Each row has a name. Each piece below is followed by the name of the row it came from, unless a question asks for something else. Each question is about the rows just above it. Places in a row count from 0.

K: [-2.99  2.02 -1.52  7.78 -6.75  6.79  1.39 -1.27]
D: [-0.11  1.12 -0.42 -1.36  0.61  1.85 -2.33  2.27]
H: [-0.51  0.49 -0.48  4.31  1.91  4.60  1.10 -1.10]
W: [-0.12 -2.34  1.12 -8.36 -2.99 -6.28 -1.54  0.65]
B: [ 0.18  1.53  0.67 -6.75 -2.34 -4.22 -2.10  4.50]
Z: [-4.99  3.74 -3.39  0.18 -6.75  1.86  1.53  0.67]
E: [ 0.18  1.53  0.67 -6.75  1.85 -4.99 -3.39  3.74]
G: [-1.52 -2.99  6.79  7.78  1.39  3.62  2.02 -1.27]
A: [-0.83 -0.26 -0.76  4.71  0.95  2.79  2.06 -2.78]
S: [-0.83 -0.26 -0.76  4.71  0.95  2.79 -1.52  0.97]
Which row holds these entries in another order? [-8.36 -6.28 -2.99 -2.34 -1.54 -0.12  0.65  1.12] : W
[-1.10] is at row and place : H, 7
Which row holds these entries in another order? [-1.27 -2.99  2.02 -1.52  7.78 -6.75  6.79  1.39] : K
Shared by B and K: : [-6.75]
Which value is in both D and E? : [1.85]
[-0.11] is at row and place : D, 0
Which row holds these entries in another order? [ 3.74 -3.39 -4.99  1.85 -6.75  0.67  1.53  0.18] : E

Y: [ 3.88 -2.83  0.88 -2.34  1.12  3.09  2.06 -0.29 -0.28  4.26  6.86  1.40
  2.26  1.01]
T: [ 3.88 -2.83  0.88 -2.34  1.12  3.09  2.06 -0.29 -0.54  0.46  6.86  1.40
  2.26  1.01]
R: [ 3.88 -2.82  0.88 -2.34  1.12  3.09  2.06 -0.29  3.66 -2.61 -1.56 -3.19
 -1.16  2.31]
Row and place of [-0.28] in the named rows: : Y, 8
q: [ 3.88 -2.83  0.88 -2.34  1.12  3.09  2.06 -0.29 -0.54  0.46  6.86  1.40
  2.26  1.01] : T

X: [ 0.52  1.61 -1.69  2.13 -0.60  1.62 -2.85]
V: [ 1.15  0.88  0.81 -0.15 -0.14 -0.14  0.79]
C: [ 0.50 -2.80  0.79  0.74  0.60  0.05 -1.45]
N: [ 0.13  0.13 -3.04 -2.52 -0.10  2.60  0.13]
J: [ 0.50 -2.80  0.79  0.74  0.49  0.05 -4.11]
At which places does N hold [0.13]? : 0 1 6
The one value in J and V: : [0.79]
Row and place of [-3.04] in the named rows: : N, 2
Which row holds [-3.04  0.13  0.13] read backwards? : N

P: [-4.70 -0.75  3.24 -2.01  3.93]
Q: [-8.18 -8.17 -8.17 -4.71 -4.71]
F: [-1.56 -8.19 -6.62  2.48 -6.62]
Every place of [-8.19] in F: : 1
q: [-1.56 -8.19 -6.62  2.48 -6.62] : F
At which places does Q hold [-4.71]? : 3 4

gogir: [-1.18  2.62 -2.23 -0.31  7.20]
rakar: [-2.22  2.62 -1.18 -2.23 -0.31]
rabov: [ 2.62  2.62 -2.23 -2.23  7.20]
kede: [-1.18  2.62 -2.23 -0.31 -3.88]
The row with [-1.18  2.62 -2.23 -0.31  7.20] is : gogir
Which row holds these entries in another order? [ 7.20 -1.18  2.62 -2.23 -0.31] : gogir
Every place of [-2.23] in rabov: : 2 3

zoru: [-0.59  0.08 -2.83  0.03 -0.22 -1.32 -1.05  0.13 -0.74  0.52  0.12 -0.37
  2.09  0.14  0.50  0.09 -0.02 -2.81  0.94 -0.13 -0.32  0.62  0.84  0.39
 -0.65  0.69 -0.10 -2.00]
Vevaf: [-0.22  0.13  0.11 -0.87  0.19 -2.82 -0.29  0.91  1.69 -1.20  0.89 -0.91
  0.94  0.94  0.53 -0.46  0.37 -2.55 -0.45  1.96  0.61  0.56  1.02  0.35
 -0.45 -1.77 -0.71  0.17]
mesu: [-0.10  0.41 -1.28 -1.28 -0.18  0.24  0.26  0.96  1.43 -0.42 -1.43 -1.05
 -1.99  0.30  0.96 -0.54 -1.29 -1.26 -0.46 -0.02  0.61 -0.30  0.46  0.54
  0.56  0.43  0.14  1.38]
rodok: [-0.36 -0.20 -0.04 -1.46 -1.69 -6.25 -0.58  0.22 -2.22  0.26  0.43  0.01
 -1.59  0.54 -0.54 -0.42  0.12  1.53 -1.70  0.32  0.22  0.51 -0.58  0.39
 -1.60 -0.53 -0.73  2.73]
sepo: [ 0.30 -0.96 -2.52 -0.10 -0.11  0.28 -0.24 -0.31 -0.80 -0.22 -1.08 -0.49
 -1.81  0.92 -1.81  0.10  0.35  1.24 -1.41  0.11  0.39 -1.06  0.51 -0.12
  1.02 -1.20 -0.22 -1.65]
Nukiz: [-0.22  0.13  0.11 -0.87  0.19 -2.82 -0.29  0.91  1.69 -1.20  0.89 -0.91
  0.94  1.95  0.53 -0.46  0.37 -2.55 -0.24 -1.06 -0.22  0.26  0.55 -0.74
 -1.43  0.39  0.08 -2.55]
Peku: [-0.55 -0.17  0.34  0.46 -0.31  2.44 -0.40  0.44  0.83  0.82  0.17  0.61
 -3.22 -0.29  0.89 -0.24 -0.35  0.17  0.81 -0.81 -0.08  0.02 -0.04 -0.31
 -0.31  1.14  0.00 -1.82]
Puz: [-0.74 -1.56  0.69 -1.48 -0.14  0.14  0.02 -1.81  0.45  0.22 -0.92 -0.85
  1.70 -0.17  1.96  0.08  0.07  1.35 -0.46 -0.28 -0.45  0.56 -0.31  0.33
 -1.32  0.55 -0.05 -1.11]
Where do [-0.10  0.41 -1.28 -1.28 -0.18  0.24  0.26  0.96  1.43 -0.42 -1.43 -1.05
 -1.99  0.30  0.96 -0.54 -1.29 -1.26 -0.46 -0.02  0.61 -0.30  0.46  0.54
  0.56  0.43  0.14  1.38] appear? : mesu
Which row holds [-1.08 -0.22 -0.80 -0.31 -0.24  0.28] read backwards? : sepo
Every place of [-0.31] in Peku: : 4 23 24
Where in the named rows is [0.01]? : rodok, 11

M: [-3.86 -0.59  3.58 -1.22 -7.97  1.38 -5.72 -3.07  1.83  3.29  0.84 -0.48
 -3.66  3.87  3.81  2.01 -1.32  0.52 -2.57 -0.97  0.57  4.44 -4.08 -1.70
  2.39 -1.66 -0.04  1.76  2.52  0.90 -1.96  0.44 -0.08  1.59 -0.64  0.78
 -1.19]
U: [-3.62  4.18  2.63  3.70 -1.23 -2.39  0.81  1.32  1.83  1.82 -2.09 -3.79
 -0.19  1.23  2.38  2.69  0.83 -0.56  2.09  1.34 -1.06  5.27  1.67 -1.24
  3.61  1.34  5.61 -2.72 -0.41  8.47  0.80 -2.79 -0.78 -1.15 -3.14  3.74
  1.44]
L: [-0.90 -1.23 -3.73 -4.59  0.46 -6.04 -0.48 -0.42  2.54 -0.47 -2.63  2.73
  3.09 -3.79  2.59 -0.62 -0.09 -0.42 -3.79 -4.91  0.45 -0.47 -3.79 -0.97
  1.41 -2.22 -0.47 -0.47 -1.26 -2.48  1.94  1.24 -3.79  0.60 -4.09  1.68
 -3.24]
The one value in U and M: : [1.83]
Places of [-0.47] in row L: : 9 21 26 27
Row and place of [1.24] in the named rows: : L, 31
Which row holds this, read backwards? [-3.79  1.24  1.94 -2.48] : L

doluf: [ 0.96  1.37 -0.01  3.40 -0.39  0.47  0.76  0.91  2.79  0.03  0.17 -0.22
 -1.33  0.27 -1.30 -0.29  0.16  1.65 -0.28  1.61 -1.42 -0.50 -2.03  0.31
  0.26 -0.05 -0.79 -0.21 -1.05 -0.06 -2.46 -0.46 -0.40  0.22  0.17 -0.32
  0.57 -0.31  0.20 -0.13  0.56 -1.05 -0.93  2.72 -0.35 -1.08]
givok: [-6.25  1.80 -0.47  0.30 -0.02  0.35  1.12  0.43  4.09  0.39 -0.01  0.75
 -1.28  0.95  1.16  1.53 -0.08  0.80  1.15  1.01  0.59  0.29 -2.82 -1.15
  0.42  0.10  0.51 -1.40  0.27 -0.20 -1.57  0.28 -1.33 -0.21 -0.06 -2.97
 -1.61 -1.19  1.79 -0.13  0.75  0.04 -0.02  2.00 -2.17  0.18]
gub: [ 3.07  3.15  0.02  4.64 -0.29 -0.52 -1.66 -0.29  7.12 -0.36 -0.69  1.03
  0.33  1.21 -0.37  1.46 -0.57  1.11 -0.78 -1.05 -0.71 -0.92 -1.40  0.60
  0.01  1.63 -0.45  0.12 -1.66  0.33 -0.37  0.44  2.22 -0.28  0.00 -0.93
  1.04  0.89  0.47 -0.48 -0.31  0.58 -0.63  0.76  0.59  0.65]
vamuz: [-0.80 -0.48  0.24  1.51  0.94 -0.34 -1.21 -0.58  3.10  0.21  0.60  0.49
  0.02 -0.64  0.56  0.49 -0.09  0.30 -0.76  0.38  1.52 -0.25 -1.19 -0.25
 -0.58 -1.45  0.93  1.47  0.72 -0.25  0.85 -0.25  0.67 -0.94  0.07  1.24
  0.25 -0.13 -0.25  0.70  0.40 -0.09  0.97  1.76 -2.20  0.25]
buvi: [-0.99 -2.78  0.34 -0.08 -0.80 -1.54  1.12  0.55 -4.74 -0.18 -0.15  0.49
  0.41  0.26  0.63 -1.44 -0.40  0.04  0.52 -0.41 -0.44  2.55  0.07 -0.91
  0.80  0.05  0.43  2.45 -1.37  0.37  0.33  1.94  1.63  0.60 -0.17 -3.63
 -0.57  0.60  0.78  0.62  1.56 -0.86  0.42 -3.32  1.53 -0.72]
reg: [-6.25  1.80 -0.47  0.30 -0.02  0.35  1.12  0.43  4.09  0.39 -0.01  0.75
 -1.28  0.95  1.16  1.53 -0.08  0.80  1.15  1.01  0.59  0.29 -2.82 -1.15
  0.42  0.10  0.51 -1.40  0.27 -0.20 -1.57  0.28 -1.33 -0.21 -0.06 -2.97
 -1.61 -1.19  1.79 -0.13  0.75  0.04 -0.02  2.00 -1.57  0.18]
pasa: [-0.68 -1.11  0.42 -5.05 -0.73 -0.69  2.63 -0.05  0.04  0.03  0.20  1.06
  0.24 -0.77 -1.08  1.58  0.79  0.02  2.25 -0.28  0.30  0.11 -1.82  0.74
 -0.10  0.18 -0.38 -0.25 -0.66  0.18 -1.07 -1.01  0.45  0.73  0.42 -0.53
 -0.77  0.34 -1.54 -0.49 -0.05  0.36 -0.11  4.20  1.95 -0.34]
zurug: [ 1.79 -3.79  0.26 -1.99  0.87 -0.34  0.79 -0.78 -6.80  0.17  0.71  0.77
  0.29  0.77 -1.41 -0.86  0.58  0.01 -0.78  0.28 -1.11 -2.41 -1.46 -1.17
  0.76  0.05  0.75 -0.27  2.39  0.02  0.52 -1.35  0.84 -0.13  0.33  0.53
 -1.26  0.88 -0.16 -0.82  2.29 -0.57  0.47  3.74  3.21 -0.50]
beb: [-1.05 -3.34 -0.16  2.75  0.81 -0.34  1.09  0.13  0.89  0.33 -0.04  0.77
 -1.97  1.86  0.02 -1.77 -0.09  1.59 -0.80  3.54 -0.33  0.56  0.07 -0.29
 -0.86  0.16  0.00  0.62 -0.69  0.23  0.76  1.00  3.15 -0.21 -1.09  0.43
 -0.02  1.29  2.10 -0.46 -0.36  0.19 -0.40 -0.67  1.19 -0.92]
zoti: [-1.05 -3.34 -0.16  2.75  0.81 -0.34  1.09  0.13  0.89  0.33 -0.04  0.77
 -1.97  1.86  0.02 -1.77 -0.09  1.59 -0.80  3.54 -0.33  0.56  0.07 -0.29
 -0.86  0.16  0.00  0.62 -0.69 -0.07 -1.14  1.21  0.98  0.84  0.22 -4.28
 -0.12  0.48  0.35  0.53  0.93 -0.02  1.25 -1.98  0.06  1.32]
Pak: [ 0.24  1.89 -0.17 -0.48  1.35 -0.86  0.67 -0.52  2.52 -0.03 -0.19  0.47
  0.40  1.38 -0.45 -0.99  0.84 -0.48 -0.98 -1.15  0.17  0.28 -0.43  0.29
 -0.40 -0.15  0.71 -0.19  1.38  0.24  1.54 -0.07  2.28  1.19 -0.27  0.69
  0.09 -0.06 -0.90 -0.71 -1.10 -0.60  1.20  1.07 -0.83 -1.74]
Put [ 0.65  0.59  0.76 -0.63  0.58 -0.31 -0.48  0.47  0.89  1.04 -0.93  0.00
 -0.28  2.22  0.44 -0.37  0.33 -1.66  0.12 -0.45  1.63  0.01  0.60 -1.40
 -0.92 -0.71 -1.05 -0.78  1.11 -0.57  1.46 -0.37  1.21  0.33  1.03 -0.69
 -0.36  7.12 -0.29 -1.66 -0.52 -0.29  4.64  0.02  3.15  3.07] back in order: which row is it? : gub
At which places does vamuz hold [-0.25]? : 21 23 29 31 38

Guto: [ 1.48 -1.78 -0.71  0.34 -4.36  0.08 -0.88 -1.00 -1.10  2.02  0.15 -1.39
  0.18  0.58  0.46 -0.41 -0.90 -0.20  0.09  1.52 -0.91 -0.40 -5.43 -2.28
 -0.27  2.89  1.06  0.58  0.06  0.04 -0.36 -0.28  0.48  0.54  1.82 -0.05
  0.65]
ziko: [ 0.29  2.32 -0.87  0.36  0.37  1.62 -0.14  0.26  1.43  0.12 -0.99 -0.35
  0.40  0.71  0.44  0.08  1.21 -2.47  0.83  1.12 -0.68  0.79  0.02  0.56
  2.01  0.10 -2.21  0.21 -0.94  0.95 -4.21 -1.32  0.91  0.17 -0.15  0.96
 -0.70]
Zubu: [ 2.37  0.80  1.70 -0.06  0.34 -4.57 -0.75  0.10 -0.82  1.48 -2.36 -0.22
 -0.62  1.05  1.06 -0.50 -0.65  0.57  0.37 -0.15 -0.31 -0.16  1.68 -2.51
 -0.27  0.34 -2.71 -1.15  0.02  0.38 -0.65 -0.44 -1.73 -0.11 -0.31 -0.61
  0.96]
zak: [-1.32 -0.68 -0.87 -0.70 -2.47 -0.94  1.62  0.44  1.12  0.40  0.29  2.01
  0.21  0.71  0.91  0.12 -0.99  1.43  0.02  0.79  0.83  0.26 -0.14  0.08
  0.17 -2.21 -4.21  0.37  0.36  0.56  0.11  0.96  2.32  0.95  1.21 -0.15
 -0.35]
zafum: [ 4.56 -2.79  1.87 -0.43 -0.93 -1.32 -0.73 -0.11  1.31 -0.55 -1.20  1.33
  3.39  0.87  1.56 -1.36  0.36  2.19  0.48  0.67  1.39 -0.09 -1.97 -0.78
 -1.00  0.08  0.32 -0.48 -0.16 -0.05  0.35  0.07 -0.32 -0.29  0.70 -0.20
 -4.39]
semor: [-0.78 -2.79 -0.32 -0.55  3.39 -0.73  1.31 -1.36 -0.20 -0.29 -0.11  0.36
 -0.09  0.32 -1.00  0.48 -0.05  1.33 -0.16  0.67 -1.97  0.08  4.56  1.87
  2.19  1.56 -4.39 -1.20 -0.48 -0.43  0.87  1.39  0.70 -0.93  0.35 -1.32
  0.08]
voli: [-2.62  1.88  0.59 -0.20  2.35 -0.58  1.05  1.05 -3.29 -1.00 -0.98 -1.35
 -0.57  1.39  0.35 -1.10  1.65 -0.05 -0.18 -0.26 -1.77  0.17  4.63  4.19
 -2.35 -1.11 -1.13 -0.09 -1.97 -0.46 -0.77  0.22  0.66  0.24 -1.26  0.17
 -0.14]
Gose: [-0.50 -1.46 -0.91  0.21  3.38  2.32  0.21 -0.49 -1.41 -1.84  1.55  0.26
 -0.01 -0.24 -0.46  0.43 -3.45  0.06  0.24  1.15  0.53  0.47  1.36  0.03
  2.04  0.13 -0.72  1.07  1.51  0.33 -0.57 -2.67  0.96 -0.16  0.35 -0.61
  0.16]
q: [ 1.48 -1.78 -0.71  0.34 -4.36  0.08 -0.88 -1.00 -1.10  2.02  0.15 -1.39
  0.18  0.58  0.46 -0.41 -0.90 -0.20  0.09  1.52 -0.91 -0.40 -5.43 -2.28
 -0.27  2.89  1.06  0.58  0.06  0.04 -0.36 -0.28  0.48  0.54  1.82 -0.05
  0.65] : Guto
Which row holds [-2.62  1.88  0.59 -0.20  2.35 -0.58  1.05  1.05 -3.29 -1.00 -0.98 -1.35
 -0.57  1.39  0.35 -1.10  1.65 -0.05 -0.18 -0.26 -1.77  0.17  4.63  4.19
 -2.35 -1.11 -1.13 -0.09 -1.97 -0.46 -0.77  0.22  0.66  0.24 -1.26  0.17
 -0.14]? : voli
Put [-4.21 -2.47 -2.21 -1.32 -0.99 -0.94 -0.87 -0.70 -0.68 -0.35 -0.15 -0.14
  0.02  0.08  0.11  0.12  0.17  0.21  0.26  0.29  0.36  0.37  0.40  0.44
  0.56  0.71  0.79  0.83  0.91  0.95  0.96  1.12  1.21  1.43  1.62  2.01
  2.32] back in order: which row is it? : zak
Places of [0.34] in row Zubu: : 4 25
Put [ 0.08 -1.32  0.35 -0.93  0.70  1.39  0.87 -0.43 -0.48 -1.20 -4.39  1.56
  2.19  1.87  4.56  0.08 -1.97  0.67 -0.16  1.33 -0.05  0.48 -1.00  0.32
 -0.09  0.36 -0.11 -0.29 -0.20 -1.36  1.31 -0.73  3.39 -0.55 -0.32 -2.79
 -0.78] back in order: which row is it? : semor

Fol: [ 2.79 -3.17 -4.25  0.30 -5.64  0.97  2.90 -1.48]
nufo: [ 0.97 -3.17 -4.25  0.30 -5.64  0.97  2.90  0.98]
posa: [-1.07 -0.84 -2.26  7.63  7.63  6.42 -3.61 -3.79]
ded: [ 2.79 -3.17 -4.25  0.30 -5.64  0.97  2.90 -2.00]
Places of [7.63] in row posa: : 3 4
q: [ 2.79 -3.17 -4.25  0.30 -5.64  0.97  2.90 -2.00] : ded

fuvag: [ 0.42 -0.30 -1.05  2.27  7.27 -0.95 -7.16]
nes: [ 2.28 -0.30 -3.08  0.42 -0.95  7.27 -1.05]
Kon: [-0.27  3.31 -2.60  3.72  0.53 -1.98 -1.39]
rapa: [ 2.27  2.80 -1.38 -2.27  5.41  1.03 -1.46]
zufot: [ 0.42 -0.30 -1.05  2.27  7.27 -0.95 -3.08]
Row and place of [-1.39] in the named rows: : Kon, 6
Put [ 0.42  7.27 -1.05 -0.30  2.27 -0.95 -3.08] back in order: which row is it? : zufot
Which row holds these entries in another order? [-0.30 -1.05  2.27  7.27 -0.95 -7.16  0.42] : fuvag

dep: [-3.81 -1.66  5.96  3.97 -1.42  0.65 -6.89]
lora: [-8.00 -2.36  6.53 -3.80 -0.27  1.68 -1.56]
Fifo: [-1.42 -6.09 -1.06 -1.43 -1.77  8.10  0.58]
Where in the named rows is [-3.80]? : lora, 3
Which value is in both dep and Fifo? : [-1.42]
Which row holds [-0.27 -3.80  6.53 -2.36] read backwards? : lora

besoz: [ 0.23  4.48  4.48  0.09  0.97 -4.10 -2.13  0.31]
Vudo: [ 0.92 -6.71  1.91  0.22 -0.58  0.09  0.10 -2.13]
tebi: [ 0.92  0.23  1.91  0.09 -0.58 -6.71 -2.13  0.10]
Where do [ 0.92 -6.71  1.91  0.22 -0.58  0.09  0.10 -2.13] appear? : Vudo
Row and place of [0.97] in the named rows: : besoz, 4
Every place of [4.48] in besoz: : 1 2
Which row holds these entries in another order? [ 1.91  0.09 -0.58 -6.71 -2.13  0.10  0.92  0.23] : tebi
Which row holds [-4.10  0.97  0.09  4.48] read backwards? : besoz

